Below are the code and all the weights of a small trained network. Each question names an input and a target symbol and asks about switching units off, where a switched-off unit gives its printed mean instead of its output.

import numpy as np


def w(rows, s, z=0):
    codes = np.array(rows[::2]) - 128.0
    scale = np.full(codes.shape[1], s)
    scale[-1] = z or s
    return codes * scale


def f(y):
    return y / 2 * (1 + np.tanh(0.7978845608 * (y + 0.044715 * y**3)))


def softmax(a):
    e = np.exp(a - a.max(-1, keepdims=True))
    return e / e.sum(-1, keepdims=True)


def log_softmax(a):
    a = a - a.max(-1, keepdims=True)
    return a - np.log(np.exp(a).sum(-1, keepdims=True))


def net(x, mask):
    ids = ['αβγδζθξπστψ'.index(c) for c in x.split()]
    T = len(ids)
    res = E[ids] + P[:T]
    r = res
    for j in range(3):
        rows = slice(2 * j, 2 * j + 2)
        q, k, v = (r @ M[0][rows].T for M in (Q, K, V))
        z = softmax(np.where(np.tri(T) > 0, q @ k.T / 2**0.5, -1e9)) @ v
        o = O[0][rows]
        res = res + np.where(mask[j], z, o[:, -1]) @ o[:, :-1]
    y = f(res @ A[0][:, :-1].T + A[0][:, -1])
    res = res + np.where(mask[3:15], y, B[0][:, -1]) @ B[0][:, :-1]
    return log_softmax(res[-1] @ U[:, :-1].T + U[:, -1])


Q, K, V, O, A, B = {}, {}, {}, {}, {}, {}
E = w([
[203,2,84,136],'α',
[65,79,50,97],'β',
[167,125,33,78],'γ',
[205,115,134,162],'δ',
[112,183,185,101],'ζ',
[223,163,179,96],'θ',
[193,82,92,192],'ξ',
[113,68,158,78],'π',
[98,159,192,202],'σ',
[106,133,90,172],'τ',
[204,70,113,162],'ψ',
],0.014)
P = w([
[158,211,34,135],'0',
[146,180,83,124],'1',
[136,149,120,113],'2',
[131,124,138,103],'3',
[123,97,155,101],'4',
[118,83,167,100],'5',
[114,72,177,103],'6',
[109,54,186,97],'7',
[101,45,190,97],'8',
[101,32,202,98],'9',
[95,23,203,94],'10',
[98,15,206,103],'11',
[91,7,211,101],'12',
[94,2,216,97],'13',
],0.005)
Q[0] = w([
[171,72,41,88],'head 1',
[4,186,165,75],'head 1',
[130,94,126,93],'head 2',
[175,137,77,166],'head 2',
[9,213,82,68],'head 3',
[64,84,184,186],'head 3',
],0.017)
K[0] = w([
[155,14,104,159],'head 1',
[30,129,113,69],'head 1',
[131,99,96,127],'head 2',
[172,116,147,168],'head 2',
[222,58,184,251],'head 3',
[46,92,201,164],'head 3',
],0.019)
V[0] = w([
[163,46,47,88],'head 1',
[2,11,126,189],'head 1',
[76,10,77,165],'head 2',
[245,92,142,141],'head 2',
[66,195,28,55],'head 3',
[128,190,126,165],'head 3',
],0.0071)
O[0] = w([
[120,112,1,128,253],'head 1',
[152,239,123,78,156],'head 1',
[134,101,230,157,204],'head 2',
[80,76,104,78,207],'head 2',
[108,91,60,33,158],'head 3',
[105,122,84,155,108],'head 3',
],0.0074,0.0053)
A[0] = w([
[161,127,157,126,87],'neuron 1',
[208,80,112,103,228],'neuron 2',
[114,90,148,93,37],'neuron 3',
[97,109,63,140,251],'neuron 4',
[9,185,74,165,126],'neuron 5',
[109,230,133,48,137],'neuron 6',
[99,119,170,111,225],'neuron 7',
[152,167,120,155,143],'neuron 8',
[128,117,72,122,20],'neuron 9',
[44,206,82,39,49],'neuron 10',
[196,110,180,108,197],'neuron 11',
[250,193,71,103,162],'neuron 12',
],0.016,0.0034)
B[0] = w([
[143,99,103,138,130],'neuron 1',
[36,182,135,110,248],'neuron 2',
[138,83,155,169,146],'neuron 3',
[168,113,86,55,230],'neuron 4',
[228,118,160,226,153],'neuron 5',
[161,154,253,82,136],'neuron 6',
[112,182,127,136,152],'neuron 7',
[100,111,176,148,125],'neuron 8',
[147,110,173,220,180],'neuron 9',
[29,30,110,111,153],'neuron 10',
[150,90,65,103,164],'neuron 11',
[193,229,125,160,171],'neuron 12',
],0.023,0.013)
U = w([
[142,232,70,124,181],'α',
[121,34,151,118,58],'β',
[117,128,163,142,47],'γ',
[118,137,157,150,21],'δ',
[160,131,254,55,154],'ζ',
[118,130,163,141,3],'θ',
[115,132,162,145,8],'ξ',
[27,88,137,92,227],'π',
[68,159,203,229,236],'σ',
[196,159,131,150,136],'τ',
[126,135,159,139,58],'ψ',
],0.0078,0.0035)

Each question gives the input, a string of symbols that net reads in full, and the target symbol t.
The units are the heads (2 rows each of Q, K, V and O) and the neurons (one row each of A and B). Each row of codes is followed by its name. A weight is (code - 128) times the scale printed after its matrix; where a second scale follows, it is the last column's (O, A, B and U).
mask holds one flag per unit, heads first, then neurons. A switched-off unit (its flag False) gives its mean, the last column of its rows in O or B, instead of its output. The means were averaged over made-up inputs and are rounded, as every weight is.
A unit's drop is (log p(t) with every unit on - log p(t) with that unit switched off) / (log p(t) with every unit on - log p(t) with every unit switched off).
The circuit of an input: a set's keep is (log p(t) with only the set's units on - log p(t) with every unit switched off) / (log p(t) with every unit on - log p(t) with every unit switched off). Starting from the 12 units with the biggest drops (on a tie, the unit counted first), units are removed one at a time, each time the one whose removal leaves the highest keep (on an exact tie, the one counted first), for as long as the keep stays at least 0.8.
circuit, biggest first: the units of the circuit, biggest drop first
most important unit: the unit with the biggest drop
k most important neurons: the k neurons with the biggest drops, biggest first
which heads matter: for each layer, one digit per head in row order, 1 if its drop is at least 0.15 and else 0, layers parted by /
input ψ ψ τ ψ τ γ ζ τ ξ γ ζ α θ, target α: most important unit -> neuron 10
input γ π ψ τ θ ψ β ζ γ π α, target α: circuit, biggest first -> head 1; neuron 12
input β α π τ θ ψ, target α: 4 most important neurons -> neuron 12; neuron 10; neuron 2; neuron 4
input τ τ β, target β: which heads matter -> 000
input γ β δ ψ α ψ ξ γ α α ζ ψ θ θ, target π: which heads matter -> 110
input σ γ β α ψ π α τ, target τ: which heads matter -> 000
input τ γ τ τ β τ γ τ ζ ξ, target α: which heads matter -> 100
input ψ α π α α α, target π: 3 most important neurons -> neuron 2; neuron 12; neuron 5
input α δ τ ψ τ α α π β α γ ψ β ζ, target ζ: which heads matter -> 100
input α α α α π θ ψ γ ζ α ζ θ α γ, target π: 3 most important neurons -> neuron 10; neuron 5; neuron 2
input τ ξ σ σ δ α τ θ ψ γ ψ ζ, target ζ: which heads matter -> 010
input θ α ζ π τ π α σ α τ ψ, target α: which heads matter -> 100
input ψ α τ ψ π ζ σ ζ β ζ π θ, target α: which heads matter -> 010
input ξ ψ ξ β ξ τ τ ζ ξ δ θ ζ τ ξ, target π: 2 most important neurons -> neuron 12; neuron 2
input α π σ σ θ τ α, target π: circuit, biggest first -> neuron 2
input α σ ζ ζ θ δ ψ β β ξ ψ θ, target π: circuit, biggest first -> head 1; neuron 5; neuron 12
input α α α ξ π α τ ζ π β ψ δ γ ψ, target π: 2 most important neurons -> neuron 2; neuron 12
input τ τ γ σ σ α σ θ θ π δ, target α: 2 most important neurons -> neuron 10; neuron 12
input σ ζ γ π θ γ ξ, target α: which heads matter -> 000
input θ β σ, target σ: which heads matter -> 101
